(20) [ -19   65  -73   69 -162 -112   93  -89 -257 -249  100  102   41    3
 -131 -178  -28   -4  -39 -127 -191  -44 -112   36]
(17) [  54  266 -312  -28  435  -57 -107  -50 -163 -261 -142  175  268 -153
  243 -509 -493 -105 -119  842 -292  -28  375 -296]
(27) [ -50  129  163   53 -236   56  -68   34  287   95  130 -215 -131 -112
    2  300  144  149  -13  -16   15  153  -63   57]
(27) [  40  269 -158 -237  -45 -517  302  -19  171   25 -193  277  206 -299
  302 -430 -414 -390  -48  143 -142  262   19 -583]
(20) [ -74   -5   -1  -59 -301  -36  130 -163  350  278  -21  -42    9  -34
  284  230   60 -131  112  -70  129   -7 -158   75]
(27) [  41 -348 -206   45 -293 -481  541 -111   96  704 -172  306  122 -193
  527 -208 -278 -525  142 -337  460  -21   13  -26]
(27) [ 122  215  -14  -79 -196 -224  244  -82  290   16   62  213   31  -65
  224 -171 -240 -231   45   39 -133   53 -184 -361]
(21) [-114  367 -378  201  283  -58 -330 -160 -343 -525   60   -9 -114 -343
   -9 -167 -522  380 -409  575 -550  262  466  -84]
(17) [  20 -288  267   51 -449   61  106  147   53  326   26 -185   24    8
  -57  162  459 -178  193 -418  328  -36 -265  324]
(17) [ 166  188  174  -28  -11  -63   56  171  422   37   40   10  167 -189
   55  -32  -26 -147  103  314    8  123   -4 -319]
(20) [ -32 -280  -64   57 -110    5 -130 -211 -119  161  125   47 -138  -16
   88  173 -201  180  -81   35   61 -133  100  397]
(21) [ 102  177  169  -88  113  293 -307  171  -48 -348    8 -170 -114   98
  -77  -41  106  150 -168   52 -271  143  -88 -195]
(27) [-325  224  -76  -46 -111 -308  103  -59 -132  136   50  -98  136 -152
 -173 -108   -3   78   60  382   29  -68  192  242]
(21) [  77  162 -188   61  -37 -260  110  -40 -157 -374  -93  183  167 -289
  254 -286 -298  -65 -328 -243 -278  354   31 -474]
(21) [ 123 -154   83  -78  185  455 -377  -97 -362 -431   93   13    8  400
   87  -30  -15  327 -277  -51 -218 -247 -104   99]
(17) [ 159   82 -106 -130  358 -110  -92  141 -209 -280 -162  190  132 -117
  -88 -473 -295 -190  -54  392 -242   86  180 -331]
(21) [ 157    2  168  228 -162  -92   31  162  150  -29  208   -7   47 -279
 -204   68   28   23   52   55   17  131   32  -12]
(17) [ -63   14  199  -50  -63  199 -177  103  -24  -17   58 -232   13   91
 -161  114  286  134   34  102   32  -69  -52  215]
(21) [-262   85  -62  -57  167  343 -571 -319 -266 -489  159 -217 -101  138
  -63  402  -61  759 -408  236 -345  -70  170  373]
(21) [ 222 -441  257 -320   41  257 -499 -189   75 -258  219  165 -294  234
 -417  422 -120  269   36   72 -225 -227 -214  372]
(20) [ 234  -10  -31 -211   92 -194  109   27  -28 -250 -159  315   39   -9
  261 -289 -312 -177 -254 -446 -187  257 -155 -637]
(21) [ 234 -224  142  109  -18 -103  298  383 -180  -25 -132  107   34   19
 -323 -255  328 -384  166 -726  182  140 -225 -254]
(17) [-233    3  109 -116  -27  135 -212  -56 -136  -44   89 -222 -225  200
 -303  292  232  359  -53 -120  -28  -70  -47  341]
(17) [  36  -94 -102  126  120  -13 -138  -91 -126 -144   54   76  180 -183
  106    1 -239  174 -176  244  -48    0  254   72]
(20) [ -27   27   24 -185   52   48  -70  -64  159   -5  -78  -11  -21   72
  124  123  -19   32  -47  -23  -26   37  -59 -103]
(20) [ -60    7 -261  -15  340 -143    7  -46 -430  -62 -107  166  -16   52
  108 -363 -362   74 -224   72  -71  -29  279 -121]
(21) [ 117  121  182 -227 -197   -1  -57  239  181  -14 -143 -121 -136 -106
 -152 -141  184 -370  168   36 -158  243 -256 -184]
(20) [-139 -135  -75  -19  540   99  -16   43 -125  163  -71   12 -118  313
 -373  117  100  156  186   89  247 -285  237  198]
(20) [ 236  -86  134 -164 -178 -137  195   -3  134   32   46  264  -91  134
  201 -123 -165 -169  -65 -488  -22   46 -327 -366]
(21) [-196   30  138  -63  224  440 -529 -108 -170 -394  126 -304  147  186
 -102  384  205  676 -285  279 -118 -149  155  341]
(27) [-211 -154 -130   57 -262 -209  378 -274  143  513   53   90    0  108
  153  205   36  -90  229 -216  364 -276  -68  331]
(17) [ 254  256  268  -36  -65  275  -13  305  544    5  -59 -178 -108   21
   89   41  274 -285  176   18  -58  221 -289 -443]
(27) [ 229 -244   15   -7  201    4   83  189  -97   50  -94  192  -75  103
 -329 -232   35 -352  293  -27   73 -127  -56  -23]
(21) [ 272 -197  194  -52 -106   92   39  129   71   83   49  114  -15  128
  -28 -133   57 -256  169  -72   61 -131 -231  -30]
(17) [   0   61  237 -211   49  126   11  218   62  155   -7 -109   -1  279
 -373 -140  341 -208  382  304  101 -280 -162  133]
(17) [ -82   -1 -131  -65   18  -30    1  -21 -156   99 -118  -18 -156   44
  -35 -143  -30 -139   68   59  -39  -22   17  100]
(27) [ 347  -99  549 -139 -181  465 -228  418  583  215    5 -295 -227  113
 -126  253  496 -279  330   19  123   86 -392  -57]
(27) [ 179 -407 -113 -420  104   98  -18 -226 -414  -56 -202  396  172  475
  311 -499 -252 -364   30   -1  -67 -485 -250   61]
(27) [-281  -57 -144  -40 -144  -35    1 -268 -375  -55   23  -29  261   99
   15  -58   71  118  -21  141    8 -308   34  460]
(20) [  36 -141   46  185 -221  -38   67  156 -257  100   51  -69  -46  -91
 -238 -167  177 -167  140  -84   77  -27  -35  270]
(20) [ 353 -475  238   32 -476 -167  384  203  435  410 -101  164  -77 -152
  -45  156  289 -656  399 -807  361  181 -468 -103]
(27) [-206   34  -82 -311  514  232 -418 -105 -615 -296  -52  -42   31  420
  -71 -249 -162  435 -292  432 -199 -331  249  197]
(27) [-218  -60 -433  176  113 -650  254  -97 -612    4  -63  269  114 -390
 -244 -418 -425  -30 -100   67  -12   77  461  135]
(21) [ 230   28  129   77   68  140 -117  122    2 -199  130   45  -64   31
  -22  -83  -83   75 -100   21 -142   41  -41 -186]
(17) [ 269  -29 -111  -22  150 -118  -11  100 -127 -320 -207  229  349 -284
  302 -432 -308 -273 -209   85 -186  243   99 -481]
(20) [  21  -77  -49 -120 -119 -101   11 -135  -38   47   15  128 -123   32
   93  -54 -195  -53  -40  -71  -80  -25  -89   25]
(20) [ 114 -327   94  269  -37   94  -14   20 -153 -121  144   40  118  -18
  -81  212  126  217 -117 -443  159  -28    6  156]
(20) [ -89  -17   63   54 -338    8  134  109  109  264 -101 -222   37 -105
  -40   47  390 -302  263  -79  180   43 -151  213]
(17) [-100  220  132  -41 -106   93  -39    9  208    6   76 -187   32   36
   60  165  164  148  -24   81   -4   24  -66  -23]
(21) [ 461  -66  452 -401  350  404 -459  212  393 -262   73   92    6  243
  -35   37 -112   57  -13  445 -188  -83 -155 -361]
(17) [ -17  -12 -175   25  246 -265  -29 -247   99  -89  134  279   97 -203
   -3  135 -507  272 -130  347  -72  -26  332  -37]
(27) [-139  122  186  -83 -133  161 -164   39  239    6   38 -295  -65   -1
 -164  350  329  153   71   66    3   67  -93  165]
[ 224 -178  -48  232  186  133 -190   17 -232 -428   35  116  171 -149
  131  -21 -181  208 -342 -170 -136  150  151 -164] : (17)
[ -15  478 -216 -163  568   14  -56 -118 -255 -629  -11  243  213  260
   54 -455 -381  213 -264  426 -459 -138  142 -534] : (27)
[  28 -303 -157    7  279 -126   69 -106 -447  -85   26  317 -131  231
 -238 -136 -229  112  -67 -336   22 -204   78   89] : (20)
[ -11   -8  -52   39  167   28  -52 -118   38  -43  101   85   65   42
  -32   88 -138  164    7  262   -3 -164  136   83] : (17)
[ 250 -219   83 -108 -311  -44  247   39  437  191 -197  131 -157  -27
  244  153  123 -495  159 -739  110  259 -455 -335] : (17)
[ -87   34  374 -229 -298  331 -199  -38  433  -55   65 -322  -77  206
   27  628  495  259  -35 -407   32   80 -405   71] : (17)
[-545  262 -205  240 -361    8  -70 -454 -170  -28  198 -343   73  -94
  532  448   -8  747 -548 -207   -9   79  189  364] : (17)
[ 173  238  186 -243  101   60   -3  -12  674  -48   23   89   12   67
  260  222 -125   15  -22   72  -79  123 -171 -552] : (20)
[  99  -92  -70  198   62  -57  102  113 -181   48  -23   71  133 -108
   66 -241  -70 -120   -9   21   99   -6  141  -36] : (27)
[ 171  -65  397  -48   32  304 -136   92  403   58  198  -89    5  230
  192  397  139  334 -134 -215  185  -43 -141 -161] : (20)
[ 310 -369  -98  238  253   44  198  -25   33  119   83  382    7  154
 -119  -63 -163 -226  297   -8  195 -342   27   46] : (17)
[-353 -145   65   80 -499 -253  195  -72   67  627  135 -231  -81 -142
 -300  308  323  -24  357   50  399 -172   20  757] : (27)
[-187   45  249 -221 -501  105  -43  117  202  298 -112 -419 -326   57
  -48  284  524 -126  120 -431   90  216 -383  196] : (17)
[ 100 -269   -7 -123  101  249  -45 -145 -101  -55  -17  153  -68  415
  -19   30   53  -63  119 -170   10 -342 -223  153] : (27)
[ 189  -71   -3  252 -220 -146  161  105  260  235   39   52   39 -370
  105  -28  -85 -296  158  110  118  155   51  -44] : (20)
[-258  -29 -286  196   38  -76  -30 -129 -748 -166   44  -23   19   28
 -246 -285  -41  174  -96  110 -108 -201  233  462] : (20)
[  73  -69  188 -147  -10  164 -114   47  208  -16   -1  -57   18  101
  -91  174  179  -24  115   33   26  -55 -151   32] : (17)
[ -13  -87  -82  174 -178 -123  152  -22 -288  123   78   57    1  -24
   82 -218  -76  -48  -43 -131   72  -80   28  148] : (20)

<76> [ 270  808  -78  235  132  240 -216  204 -385 -388  349   98 -208  490
  129 -155 -219 -621 -130 -190  245 -349 -351   44]
<75> [  69  383  334   48   66   80 -133 -155 -212 -145  -78 -325 -243  293
  -75  -38 -312 -347   70 -107  372  105 -191   17]
<66> [-341 -125  169 -457    3  256 -198 -164 -181 -442   46 -324 -280  108
   80 -243  264   11  266   -1 -191 -305  388 -115]
<66> [ 257 -103  197 -256  212  208  111 -135   65 -638  252 -594 -258  405
 -147 -149 -422  239   20  123  -99  -14   18 -232]
<71> [  69  -70  -50  -58  174  102  -69  104  262   23  185   64  133  169
  -70  192  -38   33   25  -24  210  138  -54 -188]
<71> [-230 -205  304  232 -380 -119 -161 -155  238  499 -487  183  278 -243
 -107   96   22   -2   31  -44  101  358   99   72]
<66> [  15  -27   43 -206  115  306 -174  102  201 -273  241  -44   57  342
  -19  -53   65  -95   47  -44   87  -27  125 -295]
<75> [  29   14  -34  130  141  144  221   59 -306  222  204  151 -253  -80
   21  344 -108   21  180  -58 -224   18   37  208]
<76> [-127  -38  -22  -31   85  231  133  -21 -312  -42  195   31 -294  -72
   48  123   35   52  178   -4 -380 -181  214  171]
<66> [ -11  -69  114 -345  152  332  -36  -69  148 -547  237 -383 -157  315
  -69 -254   12   20  -25  136  -82 -126  206 -255]
<71> [  13  -67 -179  134 -107 -207   91   79   97  254 -123  261  217 -245
   38   31   95  106 -141   55  -45   26  -49   75]
<72> [  19  182 -250   76   98   95   24  114   12 -122  131  212  161   32
   20  -34   15  -61 -159    4  -64 -185   -3   14]
<71> [ 286 -115  -22 -527  500  273  409  262 -127  -78  368 -143 -139  319
   63  241  -33   61  232  -23  104  180  201 -393]
<72> [ 112 -153 -255  404  -78 -156  484   83 -102  460  -92  522  204 -464
  -13  364 -290  448 -138  127 -457   54   33  319]
<75> [ -89  397   47   61 -137  110 -389  -43  -48 -401    6  -55  -31  232
   56 -378   56 -362 -144  -47  133 -323  -92   -8]
<71> [-260  153  510  -83 -235  387 -319 -177 -174 -175  -65 -339 -395  241
    8 -366  279 -595  158 -116  -42  -12  249   12]
<66> [ -17  274  -35   46   77 -141  105 -158 -334 -135 -224 -241  -23  -47
  -27 -167  -83 -180   -2 -144   -7  -58  -59  187]
<72> [   8 -149  458 -114  -32  -50 -254 -257  345  -78  -73 -470 -208  203
 -187   50 -281  117   62  159  467  296 -202 -177]
<72> [ 220 -103  312 -286  -84   18  -24   43   -5 -180 -116 -298   10  323
   46 -208  -72  -64  139 -119  149  189   89 -355]
<76> [ 261  124  131    9 -210 -210   -8  132 -228   54 -178   75   19   97
  180  -97 -155  -48   36 -101  154   15 -135 -106]
<71> [ 216  342 -679  -24  550   89  552  134 -350 -494  362   62   82  -17
   11  -26 -219  175 -253   63 -413 -458    8  153]
<72> [ 137  263   -6  345 -157 -210  -74 -112 -278 -150 -100 -151 -123    0
   -1 -197 -201 -149  -59 -154 -131 -134 -289  283]
<66> [-284 -210  -11  356 -230  -42 -263 -273   31  -47   23  -31 -164 -248
 -116   48  -21  226   88  -15 -449 -193  -39  394]
<76> [ 150  -60 -168 -213  151  -46  304  112  166  -47  -81  -66  308   10
  -25 -182  135   -4 -190   46   17  140  127 -213]
<75> [-149 -640  770 -500 -149  291 -214 -340  438 -289  -50 -612 -309  282
 -193    6 -268  479  283  296   96  291  341 -437]
<66> [  28  203   80   42  104  203 -210  -86   -6 -388   90 -244   17  347
 -119 -130 -162 -233   46 -204   56  -40  -42  -59]
<66> [ 146  -72  335  263 -227  288 -324   24  370  -81  228   94  -66  336
 -114   99 -356   42  -53   85   58  106 -118 -141]
<75> [ 102  -12 -264  402   -1  -76  179   87   35  241   80  465  191 -227
  -44  351 -324  333 -138   78 -214  -41 -131  225]
<75> [ -64 -250   45 -156  154  163  -69 -121  229 -266  186 -250  -55  133
 -148   70  -95  245   98   56  -81   15   91 -117]
<75> [ 216  320 -675 -153  488  117  454  349 -445 -298  262  267  315   86
  156  -34   90  -99  -42 -262 -319 -341  169  -37]
<71> [ -68   57  411  136 -175  148 -445 -139  204  -37  -96 -105   12  292
 -131   36 -220 -184  112 -127  323  189  -91 -108]
<76> [  21   93 -223   86  126  -42   91   26 -435  -89  217   66 -265  -92
  109  162  -91  126  167  -93 -287 -301  -82  254]
<76> [ 141  197 -271  -64  238  -94  182   84 -285 -170  135  -36  -63   16
   84   -3  -52    7   -5  -58  -37 -194 -112   60]
<76> [-195 -250  207   18 -112   67 -179 -167  177   66  -48  -80  -64  -46
 -107  113  -21  146  135   32  -38  104   86   21]
<72> [-104 -182 -160  141  128  -68  249  -36   33  365   83  314  -54 -376
  -56  517 -219  487   -4  260 -105   15  -25  227]
<66> [ -86  -59  -53  456 -267 -278   -9   37  248  754 -147  443   59 -460
  -13  249  166  -25 -215  178  120  226 -255  306]
<75> [-102  317    5  232 -177  -33 -226   24 -166  129  -22  141 -148  -54
  105 -130  224 -421  -67  -73   86 -142 -161  213]
<75> [ 108 -211   32  -74  -33 -272  182  -77   -7   75 -194 -234   22 -127
  -27  -55  -22  175   39   -9  -47  178  -32   -2]
<72> [ -21   45 -302  156  120   44  254   84 -164  109  159  314   -7 -228
   36  201  -39  164  -73   84 -309 -184   44  227]
<72> [ -33 -306  343 -300 -172 -277  -99  -66 -145  246 -326 -206  -97  -37
  114   82   67  127  409 -156  238  256   55 -167]
<71> [ 104 -309  400 -319  -66 -188   51  -74    8  184 -217 -334 -164   51
   20   85  -81  166  266   12  288  367   14 -236]
<72> [  58  202   73 -373  292  186 -175   26   29 -421  248 -396 -190  434
    5 -177   99 -299   59  -42  382  -54  -65 -291]
<71> [ -44 -388 -144  -98  236   -3  373   53  -26  369    9  298  176 -259
  -46  604 -212  571  244   26 -164  188  228   -4]
<76> [-111 -332 -123   95  -84 -205   66  -71  -76  199  -28   98  -55 -334
   17  217   21  395  167   -2 -330  -49   23  218]
<66> [ -39 -198   90  -47 -120  -87  -43   57  -34  272  -25  167  -83 -116
  101  209   41  173  174   21   35   56   20  -20]
<76> [-153 -303  280   24 -236   16 -245  -82 -192  141   90  150 -389  -88
  112  390 -231  441  410   43 -142 -130   30   95]
<75> [ 126  157 -180   47    4 -154  192   85 -315   -7  -77   47   32  -85
  115 -124   44  -91  -30 -119 -153 -111  -32  111]
<75> [ 268  -22 -215 -209  241  -37  468  117 -293 -213  -16  -43  179   46
   54   -7 -230  251   44  -91 -253  -47  170 -119]
<76> [-110 -113  296  381 -398   -1 -476 -123  248  157  -96  104   11   35
  -93   69 -112  -32   70  -92   39  114 -148   96]
<71> [   5  231   11    8   35  238 -221   33 -220 -371  339  -65 -339  255
   88  -98  -24 -174   72  -46  -96 -344  -62   39]
<72> [ -46 -169 -324    4  187  -34  406  176  -47  459   56  479  169 -368
   54  431   66  305    5  110 -165   53  155  101]
<72> [  -6   76  -22  209 -114  117 -146  -15  354 -134   -5  138  268   80
 -121 -129 -111  -19 -290  106    7  -30  -29  -43]
<71> [-426  -48  385  291 -519  -46 -583 -343  123   80 -307 -105 -154 -144
  -73 -201  164 -189   59  -30  -14  -37  -30  257]
<66> [ 355  151 -130  217 -110 -232  389  304   26  499 -180  521  320 -180
  118  117 -161   26 -332  151  170  205 -149  -35]
<76> [-261 -116  221  -63   79   91 -251 -299   18 -144   37 -326 -271   46
 -148  160 -132  123  255  -10   68    2   -2   84]
[-319  -37  276  164 -197  -41 -230 -281 -249  180 -136  -99 -389 -203
  -15  151  -24    0  266  -38  -73  -41  -22  336] : <76>
[ -74  -89 -155   92   10  103   19   71  288  114  109  216  161  -97
  -59   41  163   19 -172  116  -90   17   63    8] : <76>
[ 203  269 -283  -17  305   88   95  119 -169 -359  287  -65   -2  228
   14  -54 -109 -105  -54 -116  -45 -206 -119  -20] : <76>
[ 131  273 -405  167  106 -254  222  121 -273   59    9  141   60 -191
  105  -77  107 -128 -164  -73 -100 -176 -200  235] : <76>
[ -76 -506  304 -286  -72   10  154  -26  170  375 -150  -38  -34 -128
  -16  238   67  297  228  122   38  377  278 -200] : <72>
[-103 -163   78    9    9   -1 -389  -91  275  -78  180  -94 -103  115
  -83  179  -58  155  142    5  200   -2 -181  -56] : <71>
[  69   85 -289 -228  243 -109  356   96  -92  -35  -54  -38  159 -110
   53 -132  186  -31 -145   47    2  -30   86  -57] : <66>
[ 319   83  200  -90  -22   84  106   37 -116 -299   13 -365  -98  337
   -1 -324 -111 -227  -10 -123  -59  104    7 -173] : <72>
[ 103   72 -100  151  -18 -186  -18   -7  249   28 -149   36  314  -15
  -96  -59 -111    9 -223   13  193  115 -187  -30] : <71>
[-420   53  217 -245    7   67 -257 -294 -206 -160 -123 -423 -351  -31
   -5 -190  325 -264  234  -65   70 -117  144  113] : <66>
[-198 -610  596 -187 -441 -232 -152 -220  115  461 -489 -221 -105 -205
    0   83  119  239  388  -24   80  452  204 -106] : <72>
[-119 -182 -290    5  219  114  -91   91  268   44  347  224   81  -44
  -57  310  118  207   42   39  -44  -77  -11   -7] : <71>
[-112  566 -541  455  425  419 -217   70 -203 -381  800  246 -323  150
  -60  214  -37 -306 -108  -78 -258 -600 -298  452] : <76>
[ 167  -10 -159 -448  277 -159  353  113   51  -78  -93 -138  193   11
   58 -104   61  123 -130  147  266   85   66 -303] : <76>
[ 176  382   51  -80  206  128 -128  -70 -244 -600  292 -500 -405  413
   -5 -281 -144 -310    0  -75   97 -238 -235   -7] : <72>
[  62  167 -103    8  -35 -165  216  -59 -210 -137 -171 -150  -17 -130
   45 -312   38  -74 -185   53 -153 -129  -11  131] : <71>
[  -4   95 -310  -34  180 -211  195  -37 -380 -130 -136  -73  143 -136
   39  -39    1   55  113 -249 -205 -154   26  157] : <66>
[ -16 -255  182  130 -152 -173 -108 -268  128  -78  -65 -347 -200  -82
 -142  -20 -186  266   53   73 -128   76 -149  142] : <75>
[-176 -112  184  137 -200   62 -285  -61  105  176  -43  143  -22  -26
  -23  147    7   10  133  -45   35   54   16   46] : <71>
[ 206  261  -73  111    3 -145  -56   -7   -4 -272  -13 -118   59  146
  -11 -201 -219  -62 -198    1  144 -111 -272   -9] : <71>
[-333  -12   69  119  -59  -85 -272 -270 -117   44  -99 -207 -214 -162
  -72   19  167 -119  199 -141  -44  -52  -59  297] : <66>
[ 181  112 -155   38   87  -57  160  155   61   88  -51  105  281   46
   -4  -54   43 -161 -142  -93   96  138  -43  -89] : <72>
[-366  -41  249  146 -325  100 -437 -135   -5  154  -85  128 -173  -93
   35   23  192 -139  163  -42  -24  -93   72  158] : <66>
[ -39  223 -594 -159  654  269  166  271  -90  -69  473  157  158  124
   -2  199  394 -337   65 -263    2 -109   75  -24] : <75>
[ -78  147   35 -254   83   78  127  -21   -3  -92  -73 -168  -61    1
   28 -265  235 -227 -166  166  132  -22  135  -89] : <66>
